Here is a tiny trained network, its code and every weight. The questions are about switching its units off for an input and a target symbol, where a switched-off unit gives its printed mean instead of its output.

import numpy as np


def w(rows, s, z=0):
    codes = np.array(rows[::2]) - 128.0
    scale = np.full(codes.shape[1], s)
    scale[-1] = z or s
    return codes * scale


def norm(h):
    return h / np.sqrt((h * h).mean(-1, keepdims=True) + 1e-5)


def f(y):
    return y / 2 * (1 + np.tanh(0.7978845608 * (y + 0.044715 * y**3)))


def softmax(a):
    e = np.exp(a - a.max(-1, keepdims=True))
    return e / e.sum(-1, keepdims=True)


def log_softmax(a):
    a = a - a.max(-1, keepdims=True)
    return a - np.log(np.exp(a).sum(-1, keepdims=True))


def net(x, mask):
    ids = ['ΓΔΣΨΩαεζηθξπτφ'.index(c) for c in x.split()]
    T = len(ids)
    res = E[ids] + P[:T]
    u = 0
    for l in range(3):
        r = norm(res)
        for j in range(3):
            rows = slice(2 * j, 2 * j + 2)
            q, k, v = (r @ M[l][rows].T for M in (Q, K, V))
            z = softmax(np.where(np.tri(T) > 0, q @ k.T / 2**0.5, -1e9)) @ v
            o = O[l][rows]
            res = res + np.where(mask[u + j], z, o[:, -1]) @ o[:, :-1]
        u += 3
        y = f(norm(res) @ A[l][:, :-1].T + A[l][:, -1])
        res = res + np.where(mask[u : u + 4], y, B[l][:, -1]) @ B[l][:, :-1]
        u += 4
    return log_softmax(norm(res)[-1] @ U[:, :-1].T + U[:, -1])


Q, K, V, O, A, B = {}, {}, {}, {}, {}, {}
E = w([
[110,126,149],'Γ',
[85,3,99],'Δ',
[120,120,167],'Σ',
[133,120,95],'Ψ',
[171,110,97],'Ω',
[130,130,136],'α',
[190,109,77],'ε',
[141,134,159],'ζ',
[236,134,203],'η',
[103,165,170],'θ',
[160,83,99],'ξ',
[105,114,171],'π',
[141,144,152],'τ',
[140,141,154],'φ',
],0.029)
P = w([
[143,245,34],'0',
[164,196,243],'1',
[167,165,194],'2',
[140,168,121],'3',
[140,165,92],'4',
[175,27,3],'5',
[146,20,8],'6',
[80,125,146],'7',
],0.0057)
Q[0] = w([
[117,107,83],'L0H1',
[198,32,129],'L0H1',
[87,158,253],'L0H2',
[177,82,174],'L0H2',
[109,187,183],'L0H3',
[118,143,177],'L0H3',
],0.012)
K[0] = w([
[145,120,175],'L0H1',
[102,94,155],'L0H1',
[88,154,143],'L0H2',
[139,130,148],'L0H2',
[251,150,166],'L0H3',
[146,147,114],'L0H3',
],0.025)
V[0] = w([
[53,100,120],'L0H1',
[37,161,220],'L0H1',
[46,181,1],'L0H2',
[204,185,125],'L0H2',
[71,15,116],'L0H3',
[191,41,182],'L0H3',
],0.0082)
O[0] = w([
[71,119,57,109],'L0H1',
[182,29,45,193],'L0H1',
[151,80,129,1],'L0H2',
[120,63,99,164],'L0H2',
[69,2,49,98],'L0H3',
[218,126,129,185],'L0H3',
],0.0063,0.0051)
A[0] = w([
[72,183,85,3],'L0N1',
[9,138,60,134],'L0N2',
[155,168,150,146],'L0N3',
[106,107,142,64],'L0N4',
],0.014,0.0032)
B[0] = w([
[136,247,126,101],'L0N1',
[133,171,130,177],'L0N2',
[94,96,152,253],'L0N3',
[128,202,133,112],'L0N4',
],0.013,0.0034)
Q[1] = w([
[170,178,108],'L1H1',
[53,2,128],'L1H1',
[98,142,79],'L1H2',
[152,153,194],'L1H2',
[133,58,169],'L1H3',
[110,150,166],'L1H3',
],0.015)
K[1] = w([
[62,44,168],'L1H1',
[177,198,73],'L1H1',
[120,51,99],'L1H2',
[121,245,62],'L1H2',
[111,144,59],'L1H3',
[78,192,158],'L1H3',
],0.012)
V[1] = w([
[13,77,195],'L1H1',
[114,19,164],'L1H1',
[84,151,147],'L1H2',
[135,121,255],'L1H2',
[68,239,141],'L1H3',
[205,11,197],'L1H3',
],0.0094)
O[1] = w([
[116,78,212,106],'L1H1',
[61,77,115,146],'L1H1',
[152,122,142,127],'L1H2',
[70,154,106,255],'L1H2',
[159,76,255,54],'L1H3',
[69,173,116,255],'L1H3',
],0.0058,0.0052)
A[1] = w([
[200,89,135,74],'L1N1',
[42,100,168,85],'L1N2',
[98,121,1,130],'L1N3',
[30,229,112,4],'L1N4',
],0.0083,0.0032)
B[1] = w([
[229,67,103,123],'L1N1',
[154,250,127,166],'L1N2',
[255,168,20,255],'L1N3',
[205,74,125,145],'L1N4',
],0.0046,0.005)
Q[2] = w([
[44,211,88],'L2H1',
[18,96,214],'L2H1',
[100,44,127],'L2H2',
[190,174,159],'L2H2',
[251,17,105],'L2H3',
[80,155,211],'L2H3',
],0.014)
K[2] = w([
[90,110,168],'L2H1',
[78,78,121],'L2H1',
[125,128,97],'L2H2',
[173,199,163],'L2H2',
[130,5,126],'L2H3',
[178,162,154],'L2H3',
],0.021)
V[2] = w([
[217,129,106],'L2H1',
[122,249,53],'L2H1',
[178,22,74],'L2H2',
[225,71,207],'L2H2',
[90,58,235],'L2H3',
[98,66,150],'L2H3',
],0.012)
O[2] = w([
[149,16,181,90],'L2H1',
[145,111,33,219],'L2H1',
[65,48,186,4],'L2H2',
[141,52,165,116],'L2H2',
[130,111,6,97],'L2H3',
[62,105,56,106],'L2H3',
],0.011,0.0029)
A[2] = w([
[160,204,145,191],'L2N1',
[170,148,64,85],'L2N2',
[159,9,118,253],'L2N3',
[218,253,151,141],'L2N4',
],0.012,0.0049)
B[2] = w([
[56,102,113,208],'L2N1',
[220,211,246,164],'L2N2',
[254,140,24,231],'L2N3',
[26,50,166,255],'L2N4',
],0.0095,0.0086)
U = w([
[176,185,179,126],'Γ',
[65,3,62,73],'Δ',
[175,150,120,255],'Σ',
[118,104,136,130],'Ψ',
[143,87,174,110],'Ω',
[117,125,125,92],'α',
[164,108,130,134],'ε',
[100,101,131,67],'ζ',
[197,58,174,94],'η',
[91,90,136,101],'θ',
[121,109,137,74],'ξ',
[173,183,186,201],'π',
[86,108,96,129],'τ',
[108,233,73,88],'φ',
],0.014,0.0056)

Each question gives the input, a string of symbols that net reads in full, and the target symbol t.
The units are the heads (2 rows each of Q, K, V and O) and the neurons (one row each of A and B). Each row of codes is followed by its name. A weight is (code - 128) times the scale printed after its matrix; where a second scale follows, it is the last column's (O, A, B and U).
mask holds one flag per unit, layer by layer, with each layer's heads first. A switched-off unit (its flag False) gives its mean, the last column of its rows in O or B, instead of its output. The means were averaged over made-up inputs and are rounded, as every weight is.
A unit's drop is (log p(t) with every unit on - log p(t) with that unit switched off) / (log p(t) with every unit on - log p(t) with every unit switched off).
The circuit of an input: a set's keep is (log p(t) with only the set's units on - log p(t) with every unit switched off) / (log p(t) with every unit on - log p(t) with every unit switched off). Starting from the 12 units with the biggest drops (on a tie, the unit counted first), units are removed one at a time, each time the one whose removal leaves the highest keep (on an exact tie, the one counted first), for as long as the keep stays at least 0.8.
units of the circuit, in order: the units of the circuit, biggest drop first
k most important neurons: the k neurons with the biggest drops, biggest first
top k neurons in layer l: the k neurons of layer l with the biggest drops, biggest first
heads that matter: for each layer, one digit per head in row order, 1 if its drop is at least 0.15 and else 0, layers parted by /
drop of u: that unit's drop, to one decimal
input Ω Σ Ψ Σ φ Σ, target π: most important neuron	L2N2
input Ω Σ ζ τ Γ π, target π: units of the circuit, in order	L1H1, L2H3
input π Ω Ψ, target η: units of the circuit, in order	L2H1, L2H3
input Σ ζ Δ Δ π φ, target φ: top 2 neurons in layer 0	L0N3, L0N2
input Σ Σ η π α φ, target φ: 4 most important neurons	L0N3, L1N2, L2N3, L2N2
input π Σ π, target η: heads that matter	001 / 001 / 000
input Γ φ φ ε Ω Σ, target Σ: heads that matter	100 / 101 / 000
input π π ξ φ, target η: top 2 neurons in layer 0	L0N2, L0N3
input π Σ α, target η: heads that matter	101 / 001 / 000
input Σ Σ Σ, target φ: heads that matter	101 / 000 / 000
input π Ω ζ, target η: heads that matter	101 / 000 / 000
input Γ θ Ω ζ Σ Γ Γ, target Σ: heads that matter	101 / 100 / 000
input Γ Ω Δ π α ε Σ, target Σ: heads that matter	000 / 100 / 000
input Σ π φ Ψ Ω Γ τ, target φ: top 2 neurons in layer 1	L1N2, L1N3
input π Ω Ω Σ, target η: top neuron in layer 0	L0N2
input π Δ Γ θ η θ, target η: heads that matter	001 / 000 / 000
input Σ τ π, target φ: drop of L0H1	0.9
input π ε φ Δ Δ Γ Σ Σ, target η: drop of L0H3	1.2
input Σ π ξ π Γ Σ, target φ: drop of L1N4	0.0
input Σ Ω Δ Σ π, target φ: drop of L0N3	0.2
